Here is a tiny trained network, its code and every weight. The questions are about switching its units off for an input and a class, where a switched-off unit gives its printed mean instead of its output.

import numpy as np


def w(rows, s, z=0):
    codes = np.array(rows[::2]) - 128.0
    scale = np.full(codes.shape[1], s)
    scale[-1] = z or s
    return codes * scale


def f(y):
    return y / 2 * (1 + np.tanh(0.7978845608 * (y + 0.044715 * y**3)))


def log_softmax(a):
    a = a - a.max(-1, keepdims=True)
    return a - np.log(np.exp(a).sum(-1, keepdims=True))


def net(x, mask):
    res = np.array(x, float).reshape(1, 6) / 4 @ E
    y = f(res @ A[0][:, :-1].T + A[0][:, -1])
    res = res + np.where(mask, y, B[0][:, -1]) @ B[0][:, :-1]
    return log_softmax(res[-1] @ U[:, :-1].T + U[:, -1])


A, B = {}, {}
E = w([
[114,129,165,95,117,1,39],'x0',
[177,226,64,134,24,124,148],'x1',
[163,65,106,163,163,137,251],'x2',
[137,95,147,170,118,178,149],'x3',
[28,171,254,145,73,111,116],'x4',
[169,131,48,215,110,81,51],'x5',
],0.0089)
A[0] = w([
[97,158,128,139,146,145,131,21],'N1',
[85,195,202,170,87,120,98,138],'N2',
[121,50,143,160,183,151,150,159],'N3',
[132,132,113,135,138,175,228,223],'N4',
[126,147,120,56,99,99,146,139],'N5',
[176,120,64,176,125,69,158,66],'N6',
[138,155,44,123,134,101,126,185],'N7',
[118,117,116,136,128,149,162,156],'N8',
[128,119,123,126,115,130,140,4],'N9',
[120,133,125,114,127,132,127,144],'N10',
[137,168,160,7,110,99,155,197],'N11',
[118,101,139,147,144,187,200,217],'N12',
[113,165,91,122,144,179,62,85],'N13',
],0.018,0.0022)
B[0] = w([
[107,157,130,123,106,94,152,140],'N1',
[23,100,125,144,9,143,136,253],'N2',
[148,28,154,76,168,86,116,207],'N3',
[124,190,99,40,113,158,210,232],'N4',
[145,159,184,183,183,119,128,174],'N5',
[197,97,72,187,94,101,193,210],'N6',
[174,120,70,172,83,115,76,204],'N7',
[110,151,103,108,137,113,183,163],'N8',
[101,158,113,130,147,102,130,126],'N9',
[116,147,123,137,150,136,121,134],'N10',
[147,185,192,211,232,131,187,218],'N11',
[130,144,78,7,117,189,160,226],'N12',
[138,179,133,115,149,135,1,177],'N13',
],0.02,0.017)
U = w([
[122,150,171,171,157,125,170,18],'0',
[207,116,48,182,81,92,145,247],'1',
[46,96,154,150,52,130,154,66],'2',
[147,137,89,62,122,173,209,187],'3',
[125,5,157,95,157,93,140,170],'4',
[148,163,89,152,93,137,73,27],'5',
],0.011,0.0014)

Each question gives the input, the list of numbers given to net, and the class t.
The units are the neurons (one row each of A and B). Each row of codes is followed by its name. A weight is (code - 128) times the scale printed after its matrix; where a second scale follows, it is the last column's (A, B and U).
mask holds one flag per neuron, in row order. A switched-off neuron (its flag False) gives its mean, the last column of its row in B, instead of its output. The means were averaged over made-up inputs and are rounded, as every weight is.
A unit's drop is (log p(t) with every unit on - log p(t) with that unit switched off) / (log p(t) with every unit on - log p(t) with every unit switched off).
The circuit of an input: a set's keep is (log p(t) with only the set's units on - log p(t) with every unit switched off) / (log p(t) with every unit on - log p(t) with every unit switched off). Starting from the 12 units with the biggest drops (on a tie, the unit counted first), units are removed one at a time, each time the one whose removal leaves the highest keep (on an exact tie, the one counted first), for as long as the keep stays at least 0.8.
units of the circuit, in order: the units of the circuit, biggest drop first
k most important neurons: the k neurons with the biggest drops, biggest first
drop of u: that unit's drop, to one decimal
input [-2,-4,-6,-7,-6,-3], class 0: units of the circuit, in order => (N11; N12)
input [-8,6,-7,-8,-6,-3], class 5: units of the circuit, in order => (N13)
input [-5,5,-4,-4,-1,-7], class 0: 2 most important neurons => (N11; N5)
input [6,-8,-1,-1,1,-6], class 4: 2 most important neurons => (N3; N4)
input [8,-7,7,-6,2,7], class 4: 2 most important neurons => (N3; N7)
input [8,8,1,-6,-7,-4], class 1: 2 most important neurons => (N7; N6)
input [1,8,-5,-3,6,8], class 2: drop of N2 => 5.4
input [-1,-6,-3,-1,2,3], class 2: drop of N1 => 0.0
input [8,3,0,-5,-8,-7], class 0: drop of N11 => 0.3
input [1,4,-3,5,0,1], class 2: drop of N7 => 0.1
